Below is a small trained network, with its code and all its weights. Each question gives an input and a class and asks what happens when units are switched off, that is, made to give their printed mean instead of their output.

import numpy as np


def w(rows, s, z=0):
    codes = np.array(rows[::2]) - 128.0
    scale = np.full(codes.shape[1], s)
    scale[-1] = z or s
    return codes * scale


def f(y):
    return np.maximum(y, 0)


def log_softmax(a):
    a = a - a.max(-1, keepdims=True)
    return a - np.log(np.exp(a).sum(-1, keepdims=True))


def net(x, mask):
    res = np.array(x, float).reshape(1, 4) / 4 @ E
    y = f(res @ A[0][:, :-1].T + A[0][:, -1])
    res = res + np.where(mask, y, B[0][:, -1]) @ B[0][:, :-1]
    return log_softmax(res[-1] @ U[:, :-1].T + U[:, -1])


A, B = {}, {}
E = w([
[167,156,78,152,8,116,200,74],'x0',
[224,168,33,56,176,162,91,120],'x1',
[173,77,106,221,133,159,59,75],'x2',
[65,39,104,57,127,74,101,70],'x3',
],0.013)
A[0] = w([
[99,58,105,103,143,47,135,62,64],'N0',
[135,187,148,174,193,156,132,174,147],'N1',
[106,132,184,157,130,98,160,112,103],'N2',
[115,184,156,68,101,106,191,189,34],'N3',
[157,77,122,234,128,203,84,58,48],'N4',
[163,202,152,223,127,160,167,184,2],'N5',
[119,139,81,158,4,119,196,90,45],'N6',
[87,87,180,158,184,133,116,185,61],'N7',
[74,105,157,206,99,95,139,155,140],'N8',
[176,161,40,90,195,152,133,105,116],'N9',
[139,156,126,151,79,129,128,117,52],'N10',
[119,114,215,167,81,83,140,124,151],'N11',
],0.012,0.0034)
B[0] = w([
[91,103,67,64,73,183,63,93,221],'N0',
[61,93,83,127,120,147,110,123,197],'N1',
[167,189,122,133,90,99,128,147,181],'N2',
[111,138,228,63,113,125,200,80,199],'N3',
[99,223,218,13,151,148,195,115,230],'N4',
[69,80,69,116,81,183,61,60,215],'N5',
[77,107,139,198,246,77,65,156,250],'N6',
[128,71,154,171,158,70,81,197,196],'N7',
[184,195,89,177,87,115,164,163,216],'N8',
[216,177,95,182,116,91,121,190,241],'N9',
[103,87,148,133,144,137,86,155,166],'N10',
[201,140,89,140,95,126,138,169,213],'N11',
],0.011,0.017)
U = w([
[249,193,79,162,84,108,142,167,105],'0',
[127,112,139,158,251,98,87,169,254],'1',
[107,122,61,103,54,171,90,75,32],'2',
[142,208,213,55,141,134,182,108,101],'3',
],0.015,0.0038)

Each question gives the input, the list of numbers given to net, and the class t.
The units are the neurons (one row each of A and B). Each row of codes is followed by its name. A weight is (code - 128) times the scale printed after its matrix; where a second scale follows, it is the last column's (A, B and U).
mask holds one flag per neuron, in row order. A switched-off neuron (its flag False) gives its mean, the last column of its row in B, instead of its output. The means were averaged over made-up inputs and are rounded, as every weight is.
A unit's drop is (log p(t) with every unit on - log p(t) with that unit switched off) / (log p(t) with every unit on - log p(t) with every unit switched off).
most important unit: the unit with the biggest drop
k most important neurons: the k neurons with the biggest drops, biggest first
drop of u: that unit's drop, to one decimal
input [1,4,1,-7], class 2: most important unit : N5
input [-4,-5,8,-7], class 3: 2 most important neurons : [N4 N0]
input [-5,0,-2,-7], class 2: 2 most important neurons : [N5 N6]
input [-3,-8,-8,-8], class 0: 2 most important neurons : [N8 N11]
input [1,-4,-7,7], class 2: 2 most important neurons : [N0 N4]
input [-2,4,-1,-5], class 2: 4 most important neurons : [N5 N1 N6 N8]
input [6,3,-8,-7], class 3: 2 most important neurons : [N3 N0]
input [-7,-6,-6,8], class 2: 3 most important neurons : [N0 N6 N9]
input [3,-1,3,2], class 1: 3 most important neurons : [N3 N6 N5]
input [-5,-6,1,-4], class 0: 3 most important neurons : [N6 N8 N11]
input [-5,-6,0,2], class 0: 2 most important neurons : [N6 N8]
input [-3,-6,4,-5], class 0: drop of N0 : 0.2
input [1,-3,6,-1], class 3: drop of N4 : 1.2
input [6,-7,-6,4], class 0: drop of N1 : 0.0
input [2,7,6,6], class 0: most important unit : N9
